Here is a tiny trained network, its code and every weight. The questions are about switching its units off for an input and a target symbol, where a switched-off unit gives its printed mean instead of its output.

import numpy as np


def w(rows, s, z=0):
    codes = np.array(rows[::2]) - 128.0
    scale = np.full(codes.shape[1], s)
    scale[-1] = z or s
    return codes * scale


def softmax(a):
    e = np.exp(a - a.max(-1, keepdims=True))
    return e / e.sum(-1, keepdims=True)


def log_softmax(a):
    a = a - a.max(-1, keepdims=True)
    return a - np.log(np.exp(a).sum(-1, keepdims=True))


def net(x, mask):
    ids = ['γηλμξπψ'.index(c) for c in x.split()]
    T = len(ids)
    res = E[ids] + P[:T]
    u = 0
    for l in range(3):
        r = res
        for j in range(2):
            rows = slice(3 * j, 3 * j + 3)
            q, k, v = (r @ M[l][rows].T for M in (Q, K, V))
            z = softmax(np.where(np.tri(T) > 0, q @ k.T / 3**0.5, -1e9)) @ v
            o = O[l][rows]
            res = res + np.where(mask[u + j], z, o[:, -1]) @ o[:, :-1]
        u += 2
    return log_softmax(res[-1] @ U[:, :-1].T + U[:, -1])


Q, K, V, O = {}, {}, {}, {}
E = w([
[133,160,179,170],'γ',
[61,142,108,250],'η',
[8,112,111,89],'λ',
[206,54,73,137],'μ',
[200,164,124,83],'ξ',
[55,232,192,205],'π',
[97,103,187,202],'ψ',
],0.017)
P = w([
[253,197,153,62],'0',
[226,144,75,105],'1',
[225,105,145,92],'2',
[205,85,153,102],'3',
[192,77,171,116],'4',
[167,59,179,133],'5',
[144,56,179,128],'6',
[121,42,205,133],'7',
[100,7,181,127],'8',
[76,42,208,143],'9',
],0.0051)
Q[0] = w([
[169,161,174,69],'L0H0',
[150,173,50,129],'L0H0',
[246,127,147,17],'L0H0',
[122,131,106,126],'L0H1',
[124,129,154,127],'L0H1',
[101,111,125,93],'L0H1',
],0.013)
K[0] = w([
[206,112,113,253],'L0H0',
[168,213,173,155],'L0H0',
[255,154,180,201],'L0H0',
[127,129,117,154],'L0H1',
[146,102,172,117],'L0H1',
[66,142,93,158],'L0H1',
],0.0076)
V[0] = w([
[146,64,242,81],'L0H0',
[202,128,80,148],'L0H0',
[239,139,143,254],'L0H0',
[138,232,103,164],'L0H1',
[150,218,11,18],'L0H1',
[136,163,28,140],'L0H1',
],0.0067)
O[0] = w([
[89,2,122,131,85],'L0H0',
[114,199,107,133,35],'L0H0',
[162,242,100,92,17],'L0H0',
[101,117,44,96,210],'L0H1',
[12,72,150,183,3],'L0H1',
[72,133,147,105,136],'L0H1',
],0.006,0.0028)
Q[1] = w([
[83,118,83,102],'L1H0',
[161,129,12,71],'L1H0',
[109,157,125,160],'L1H0',
[76,82,127,134],'L1H1',
[106,109,81,104],'L1H1',
[223,125,135,184],'L1H1',
],0.011)
K[1] = w([
[173,78,254,220],'L1H0',
[203,192,144,170],'L1H0',
[111,124,191,86],'L1H0',
[181,114,174,187],'L1H1',
[129,227,132,159],'L1H1',
[64,36,202,72],'L1H1',
],0.0082)
V[1] = w([
[121,78,140,192],'L1H0',
[150,119,94,2],'L1H0',
[154,167,138,78],'L1H0',
[176,128,159,85],'L1H1',
[151,99,141,71],'L1H1',
[176,113,145,174],'L1H1',
],0.011)
O[1] = w([
[215,197,143,114,172],'L1H0',
[61,75,169,193,36],'L1H0',
[87,49,198,116,57],'L1H0',
[127,120,100,187,23],'L1H1',
[73,93,169,229,2],'L1H1',
[249,254,162,245,169],'L1H1',
],0.0066,0.0028)
Q[2] = w([
[150,96,114,140],'L2H0',
[133,139,162,152],'L2H0',
[121,173,81,129],'L2H0',
[107,116,119,78],'L2H1',
[95,110,90,139],'L2H1',
[142,128,248,140],'L2H1',
],0.017)
K[2] = w([
[84,153,126,59],'L2H0',
[170,98,134,108],'L2H0',
[244,158,204,187],'L2H0',
[132,153,63,1],'L2H1',
[48,67,176,99],'L2H1',
[135,127,51,179],'L2H1',
],0.0093)
V[2] = w([
[128,81,38,80],'L2H0',
[189,51,37,205],'L2H0',
[123,192,121,167],'L2H0',
[112,131,193,108],'L2H1',
[74,143,69,195],'L2H1',
[128,180,253,164],'L2H1',
],0.012)
O[2] = w([
[152,70,47,118,183],'L2H0',
[134,152,17,226,69],'L2H0',
[2,215,179,99,211],'L2H0',
[195,81,207,124,33],'L2H1',
[106,181,33,33,253],'L2H1',
[135,78,204,32,183],'L2H1',
],0.0069,0.0022)
U = w([
[101,102,168,158,131],'γ',
[169,154,87,85,118],'η',
[131,77,95,145,97],'λ',
[141,125,99,199,111],'μ',
[2,38,133,164,252],'ξ',
[115,89,134,83,95],'π',
[189,125,162,168,2],'ψ',
],0.0098,0.0042)

Each question gives the input, a string of symbols that net reads in full, and the target symbol t.
The units are the heads (3 rows each of Q, K, V and O). Each row of codes is followed by its name. A weight is (code - 128) times the scale printed after its matrix; where a second scale follows, it is the last column's (O and U).
mask holds one flag per head, layer by layer. A switched-off head (its flag False) gives its mean, the last column of its rows in O, instead of its output. The means were averaged over made-up inputs and are rounded, as every weight is.
A unit's drop is (log p(t) with every unit on - log p(t) with that unit switched off) / (log p(t) with every unit on - log p(t) with every unit switched off).
The circuit of an input: a set's keep is (log p(t) with only the set's units on - log p(t) with every unit switched off) / (log p(t) with every unit on - log p(t) with every unit switched off). Starting from all 6 units, units are removed one at a time, each time the one whose removal leaves the highest keep (on an exact tie, the one counted first), for as long as the keep stays at least 0.8.
circuit, biggest first: the units of the circuit, biggest drop first
most important unit: the unit with the biggest drop
which heads matter: for each layer, one digit per head in row order, 1 if its drop is at least 0.15 and else 0, layers parted by /
input γ η η ψ, target η: circuit, biggest first => (L2H1 L0H0)
input ψ λ λ γ η γ μ ψ, target μ: which heads matter => 11 / 11 / 10
input γ π μ, target π: circuit, biggest first => (L2H0 L2H1)
input λ π ψ, target ψ: which heads matter => 11 / 11 / 11
input π λ ξ μ, target λ: most important unit => L2H0
input γ γ μ η η η γ, target η: which heads matter => 00 / 00 / 01
input μ ξ η μ λ η η λ λ, target μ: circuit, biggest first => (L1H0 L2H0 L1H1)
input η π ξ, target π: which heads matter => 10 / 10 / 10
input μ λ η λ μ γ ξ μ, target ξ: circuit, biggest first => (L1H0 L0H0)
input η η π, target η: which heads matter => 00 / 00 / 00
input λ γ η λ η μ ψ μ λ, target μ: circuit, biggest first => (L1H0 L2H0 L2H1)
input η μ λ η π ξ ψ η λ, target η: which heads matter => 00 / 10 / 00
input λ ψ η λ, target η: which heads matter => 01 / 11 / 00
input λ η η ξ, target π: which heads matter => 11 / 11 / 10
input λ γ η η ψ ξ η ψ η η, target μ: most important unit => L1H0
input γ μ ξ, target μ: circuit, biggest first => (L2H0 L1H1)
input η ξ λ ξ, target ξ: which heads matter => 00 / 11 / 00
input ξ γ η η π, target η: which heads matter => 00 / 00 / 01
input η ξ ξ γ, target ξ: circuit, biggest first => (L1H0 L0H0)
input η μ π, target μ: circuit, biggest first => (L2H0)
input λ η μ π μ λ η ψ μ π, target μ: which heads matter => 00 / 10 / 10
input γ ξ λ η μ λ λ η η η, target μ: circuit, biggest first => (L2H0 L1H0 L0H0)
input ξ μ μ γ, target μ: circuit, biggest first => (L2H0 L1H1)
input ξ π π μ, target π: circuit, biggest first => (L2H0 L0H0 L2H1)
input π π λ ψ ξ π ψ π, target ψ: which heads matter => 11 / 01 / 11
input ψ μ ψ, target μ: which heads matter => 00 / 00 / 10
input λ ξ μ η η ξ γ, target η: which heads matter => 11 / 10 / 01
